Below are the code and all the weights of a small trained network. Each question names an input and a target symbol and asks about switching units off, where a switched-off unit gives its printed mean instead of its output.

import numpy as np


def w(rows, s, z=0):
    codes = np.array(rows[::2]) - 128.0
    scale = np.full(codes.shape[1], s)
    scale[-1] = z or s
    return codes * scale


def norm(h):
    return h / np.sqrt((h * h).mean(-1, keepdims=True) + 1e-5)


def f(y):
    return np.maximum(y, 0)


def softmax(a):
    e = np.exp(a - a.max(-1, keepdims=True))
    return e / e.sum(-1, keepdims=True)


def log_softmax(a):
    a = a - a.max(-1, keepdims=True)
    return a - np.log(np.exp(a).sum(-1, keepdims=True))


def net(x, mask):
    ids = ['αβδεζηθλμξπστφψω'.index(c) for c in x.split()]
    T = len(ids)
    res = E[ids] + P[:T]
    r = norm(res)
    for j in range(3):
        rows = slice(2 * j, 2 * j + 2)
        q, k, v = (r @ M[0][rows].T for M in (Q, K, V))
        z = softmax(np.where(np.tri(T) > 0, q @ k.T / 2**0.5, -1e9)) @ v
        o = O[0][rows]
        res = res + np.where(mask[j], z, o[:, -1]) @ o[:, :-1]
    y = f(norm(res) @ A[0][:, :-1].T + A[0][:, -1])
    res = res + np.where(mask[3:7], y, B[0][:, -1]) @ B[0][:, :-1]
    return log_softmax(norm(res)[-1] @ U[:, :-1].T + U[:, -1])


Q, K, V, O, A, B = {}, {}, {}, {}, {}, {}
E = w([
[122,147,78],'α',
[150,144,91],'β',
[59,168,23],'δ',
[145,82,83],'ε',
[162,127,104],'ζ',
[172,96,102],'η',
[147,121,112],'θ',
[169,98,105],'λ',
[166,58,36],'μ',
[85,2,112],'ξ',
[172,137,92],'π',
[103,171,99],'σ',
[96,161,93],'τ',
[81,93,128],'φ',
[93,184,219],'ψ',
[109,173,162],'ω',
],0.0088)
P = w([
[205,43,149],'0',
[2,151,121],'1',
[12,127,140],'2',
[74,136,107],'3',
[56,72,158],'4',
[167,79,123],'5',
[151,81,136],'6',
[168,78,124],'7',
[147,95,124],'8',
[185,50,139],'9',
[167,36,145],'10',
],0.003)
Q[0] = w([
[166,69,90],'h1',
[117,55,78],'h1',
[157,117,35],'h2',
[186,155,104],'h2',
[38,2,82],'h3',
[162,120,100],'h3',
],0.0078)
K[0] = w([
[190,47,32],'h1',
[252,160,101],'h1',
[68,134,254],'h2',
[129,85,117],'h2',
[156,198,194],'h3',
[144,79,128],'h3',
],0.0056)
V[0] = w([
[226,62,88],'h1',
[24,158,122],'h1',
[197,155,120],'h2',
[253,140,40],'h2',
[144,4,97],'h3',
[164,62,52],'h3',
],0.0049)
O[0] = w([
[20,201,121,237],'h1',
[170,57,155,116],'h1',
[176,161,186,36],'h2',
[164,200,22,59],'h2',
[2,97,112,251],'h3',
[75,141,99,218],'h3',
],0.0053,0.0021)
A[0] = w([
[58,156,112,222],'n1',
[254,88,167,253],'n2',
[127,71,104,103],'n3',
[109,86,109,102],'n4',
],0.0064,0.0037)
B[0] = w([
[248,2,119,255],'n1',
[210,8,101,162],'n2',
[56,155,144,158],'n3',
[52,67,217,165],'n4',
],0.003,0.006)
U = w([
[140,125,110,78],'α',
[158,162,111,26],'β',
[142,156,129,29],'δ',
[135,151,130,56],'ε',
[123,165,75,84],'ζ',
[134,110,114,164],'η',
[123,154,132,42],'θ',
[117,151,130,67],'λ',
[102,147,101,74],'μ',
[110,157,144,94],'ξ',
[140,173,69,170],'π',
[144,137,113,18],'σ',
[132,122,96,52],'τ',
[2,57,142,230],'φ',
[167,97,189,209],'ψ',
[218,24,155,251],'ω',
],0.0078,0.0032)

Each question gives the input, a string of symbols that net reads in full, and the target symbol t.
The units are the heads (2 rows each of Q, K, V and O) and the neurons (one row each of A and B). Each row of codes is followed by its name. A weight is (code - 128) times the scale printed after its matrix; where a second scale follows, it is the last column's (O, A, B and U).
mask holds one flag per unit, heads first, then neurons. A switched-off unit (its flag False) gives its mean, the last column of its rows in O or B, instead of its output. The means were averaged over made-up inputs and are rounded, as every weight is.
A unit's drop is (log p(t) with every unit on - log p(t) with that unit switched off) / (log p(t) with every unit on - log p(t) with every unit switched off).
The circuit of an input: a set's keep is (log p(t) with only the set's units on - log p(t) with every unit switched off) / (log p(t) with every unit on - log p(t) with every unit switched off). Starting from all 7 units, units are removed one at a time, each time the one whose removal leaves the highest keep (on an exact tie, the one counted first), for as long as the keep stays at least 0.8.
units of the circuit, in order: the units of the circuit, biggest drop first
most important unit: the unit with the biggest drop
which heads matter: for each layer, one digit per head in row order, 1 if its drop is at least 0.15 and else 0, layers parted by /
drop when u is switched off: that unit's drop, to one decimal
input ω φ ω ψ, target ω: units of the circuit, in order -> (h1)
input φ φ η λ ψ η φ φ ζ, target φ: which heads matter -> 011
input ω ω φ, target ω: units of the circuit, in order -> (h3, h1)
input ω θ π, target ω: units of the circuit, in order -> (h3, h2)
input ξ λ μ σ φ φ β ω ψ ζ ω, target ω: which heads matter -> 110
input ζ ζ φ φ μ φ μ η, target φ: which heads matter -> 001
input φ ω θ, target ω: which heads matter -> 101
input φ ω σ τ, target ω: which heads matter -> 101
input φ φ ω ζ φ ω μ φ θ φ η, target φ: which heads matter -> 100
input η φ φ ψ π ζ φ φ π θ, target φ: which heads matter -> 001
input ω φ ω φ φ, target ω: which heads matter -> 101
input δ δ φ τ φ δ τ ζ ω ψ, target ω: which heads matter -> 100
input ζ ξ ζ ξ φ λ, target φ: units of the circuit, in order -> (h3, h1)
input η ω β, target ω: most important unit -> h3
input ζ θ φ φ φ φ ζ, target φ: drop when n1 is switched off -> -0.1
input δ ω σ, target ω: drop when h3 is switched off -> 0.3
input σ β φ φ ω, target ω: drop when h1 is switched off -> 0.7
